Below are the code and all the weights of a small trained network. Each question names an input and a class and asks about switching units off, where a switched-off unit gives its printed mean instead of its output.

import numpy as np


def w(rows, s, z=0):
    codes = np.array(rows[::2]) - 128.0
    scale = np.full(codes.shape[1], s)
    scale[-1] = z or s
    return codes * scale


def f(y):
    return y / 2 * (1 + np.tanh(0.7978845608 * (y + 0.044715 * y**3)))


def log_softmax(a):
    a = a - a.max(-1, keepdims=True)
    return a - np.log(np.exp(a).sum(-1, keepdims=True))


def net(x, mask):
    res = np.array(x, float).reshape(1, 6) / 4 @ E
    y = f(res @ A[0][:, :-1].T + A[0][:, -1])
    res = res + np.where(mask, y, B[0][:, -1]) @ B[0][:, :-1]
    return log_softmax(res[-1] @ U[:, :-1].T + U[:, -1])


A, B = {}, {}
E = w([
[138,2,190,121,78,210,172,95],'x0',
[67,89,75,83,142,44,188,28],'x1',
[249,171,114,65,36,87,133,110],'x2',
[142,21,146,129,102,34,7,199],'x3',
[78,204,238,185,57,38,171,141],'x4',
[109,90,8,183,53,142,172,233],'x5',
],0.0076)
A[0] = w([
[230,140,101,50,15,107,122,88,192],'neuron 0',
[79,80,123,195,197,106,136,96,148],'neuron 1',
[112,121,200,188,78,78,155,136,49],'neuron 2',
[161,128,183,83,199,75,99,105,86],'neuron 3',
[118,182,86,140,155,138,208,81,44],'neuron 4',
[87,155,148,197,70,58,172,106,46],'neuron 5',
[161,71,75,119,184,112,89,127,68],'neuron 6',
[135,178,127,103,123,223,195,92,1],'neuron 7',
[108,158,177,159,71,104,138,120,45],'neuron 8',
[124,63,74,119,137,23,8,101,93],'neuron 9',
[71,193,173,171,109,93,158,160,86],'neuron 10',
[20,86,149,224,227,162,101,144,113],'neuron 11',
[124,167,43,124,66,104,137,196,125],'neuron 12',
[130,193,114,92,181,195,197,153,67],'neuron 13',
[123,109,117,83,179,109,85,35,243],'neuron 14',
[143,2,172,144,47,187,220,106,191],'neuron 15',
[74,50,46,96,111,8,172,15,154],'neuron 16',
[106,100,104,172,159,217,57,109,126],'neuron 17',
[105,95,129,125,125,71,22,114,69],'neuron 18',
[168,122,75,28,153,144,134,150,48],'neuron 19',
[198,142,73,165,175,211,56,123,156],'neuron 20',
[120,27,158,104,69,61,75,168,66],'neuron 21',
[190,176,208,67,142,146,93,95,85],'neuron 22',
[116,222,27,167,187,15,87,142,134],'neuron 23',
[91,111,53,157,70,117,151,154,39],'neuron 24',
[134,226,59,123,174,151,63,144,179],'neuron 25',
[134,119,194,82,168,122,126,89,113],'neuron 26',
[108,160,177,108,190,141,71,65,33],'neuron 27',
[117,72,56,61,158,148,122,89,113],'neuron 28',
[169,121,194,143,114,182,61,225,237],'neuron 29',
[137,117,91,156,64,173,184,211,79],'neuron 30',
[197,187,105,166,197,122,198,91,192],'neuron 31',
[102,151,191,183,78,142,119,116,186],'neuron 32',
[158,145,228,131,142,178,104,105,118],'neuron 33',
[138,120,73,105,163,199,84,105,60],'neuron 34',
],0.0094,0.0041)
B[0] = w([
[229,151,106,237,197,94,169,65,224],'neuron 0',
[170,167,126,175,148,100,146,75,181],'neuron 1',
[189,70,84,72,27,110,138,106,172],'neuron 2',
[92,64,63,145,178,162,177,213,173],'neuron 3',
[140,103,166,96,117,168,205,196,179],'neuron 4',
[158,57,114,92,35,106,132,117,179],'neuron 5',
[145,121,118,72,75,107,175,153,168],'neuron 6',
[129,134,221,74,139,181,214,188,182],'neuron 7',
[158,81,83,86,78,77,129,113,157],'neuron 8',
[129,134,198,122,104,170,214,151,210],'neuron 9',
[132,104,125,105,36,102,103,86,178],'neuron 10',
[228,133,90,193,184,111,223,67,219],'neuron 11',
[84,74,107,170,177,144,150,117,184],'neuron 12',
[108,108,205,132,115,130,219,134,177],'neuron 13',
[101,98,132,170,103,131,98,126,208],'neuron 14',
[126,159,101,111,156,252,39,88,238],'neuron 15',
[58,190,212,221,108,89,35,130,249],'neuron 16',
[162,139,127,139,87,77,110,61,181],'neuron 17',
[160,99,161,121,113,192,170,193,176],'neuron 18',
[163,110,85,112,45,59,154,83,163],'neuron 19',
[82,115,129,133,44,88,98,101,197],'neuron 20',
[186,130,156,74,146,214,185,183,207],'neuron 21',
[78,83,42,190,159,106,133,142,184],'neuron 22',
[147,98,128,88,175,255,54,62,211],'neuron 23',
[39,51,61,121,186,81,152,217,166],'neuron 24',
[118,133,139,125,85,185,86,77,194],'neuron 25',
[76,53,58,110,128,137,112,167,175],'neuron 26',
[96,64,39,132,138,89,153,148,178],'neuron 27',
[99,101,152,72,72,69,101,86,187],'neuron 28',
[74,185,221,179,88,125,148,118,219],'neuron 29',
[44,52,67,160,196,68,95,170,179],'neuron 30',
[101,146,162,142,132,169,163,156,192],'neuron 31',
[136,128,127,102,78,103,72,85,175],'neuron 32',
[85,73,86,183,106,147,89,172,183],'neuron 33',
[120,113,112,50,45,43,133,116,170],'neuron 34',
],0.0083,0.013)
U = w([
[30,51,23,150,165,106,148,203,83],'0',
[128,103,102,53,21,67,142,84,80],'1',
[119,121,201,91,125,170,228,193,118],'2',
[201,148,79,219,173,90,192,52,118],'3',
[101,116,111,109,135,226,56,69,159],'4',
[43,158,185,205,80,101,93,137,225],'5',
[98,229,154,129,169,115,92,101,186],'6',
[131,232,58,29,204,7,136,224,2],'7',
],0.011,0.0086)

Each question gives the input, the list of numbers given to net, and the class t.
The units are the neurons (one row each of A and B). Each row of codes is followed by its name. A weight is (code - 128) times the scale printed after its matrix; where a second scale follows, it is the last column's (A, B and U).
mask holds one flag per neuron, in row order. A switched-off neuron (its flag False) gives its mean, the last column of its row in B, instead of its output. The means were averaged over made-up inputs and are rounded, as every weight is.
A unit's drop is (log p(t) with every unit on - log p(t) with that unit switched off) / (log p(t) with every unit on - log p(t) with every unit switched off).
The circuit of an input: a set's keep is (log p(t) with only the set's units on - log p(t) with every unit switched off) / (log p(t) with every unit on - log p(t) with every unit switched off). Starting from the 12 units with the biggest drops (on a tie, the unit counted first), units are removed one at a time, each time the one whose removal leaves the highest keep (on an exact tie, the one counted first), for as long as the keep stays at least 0.8.
units of the circuit, in order: the units of the circuit, biggest drop first
top k neurons: the k neurons with the biggest drops, biggest first
drop of u: that unit's drop, to one decimal
input [-7,-3,2,-2,7,-7], class 0: units of the circuit, in order	[neuron 22; neuron 3]
input [5,-3,-8,-1,5,3], class 3: top neuron	[neuron 11]
input [5,-6,-3,-8,-8,-5], class 1: units of the circuit, in order	[neuron 34; neuron 20]
input [0,3,-1,-6,5,-5], class 2: top 4 neurons	[neuron 7; neuron 4; neuron 30; neuron 31]
input [8,4,5,-7,-1,-8], class 0: units of the circuit, in order	[neuron 22; neuron 26]
input [6,3,7,-7,-8,4], class 1: top 4 neurons	[neuron 19; neuron 28; neuron 34; neuron 11]
input [7,-5,7,5,1,0], class 3: top 2 neurons	[neuron 0; neuron 23]
input [-7,-7,-1,5,1,2], class 4: top 3 neurons	[neuron 23; neuron 16; neuron 25]
input [3,0,3,-7,-4,8], class 0: top 2 neurons	[neuron 30; neuron 24]
input [-7,0,4,2,0,-5], class 4: top 3 neurons	[neuron 23; neuron 25; neuron 11]
input [8,0,-8,5,-8,5], class 1: top 4 neurons	[neuron 28; neuron 34; neuron 0; neuron 6]
input [-6,-4,1,-6,0,1], class 2: top 2 neurons	[neuron 13; neuron 15]
input [3,6,-5,-8,5,3], class 2: top 2 neurons	[neuron 4; neuron 7]
input [-4,8,3,4,1,-6], class 5: top neuron	[neuron 16]
input [-3,0,5,4,1,0], class 3: top 2 neurons	[neuron 0; neuron 7]
input [-8,-6,2,3,-1,0], class 4: top 2 neurons	[neuron 23; neuron 16]
input [6,-8,4,-4,-7,5], class 5: units of the circuit, in order	[neuron 29; neuron 20]
input [8,1,-8,-3,-8,-8], class 0: drop of neuron 22	0.1
input [-7,-5,-8,4,-2,-8], class 0: drop of neuron 26	0.3
input [-8,-5,0,0,-5,4], class 4: units of the circuit, in order	[neuron 23]
input [-1,2,3,5,0,-4], class 2: drop of neuron 9	0.3
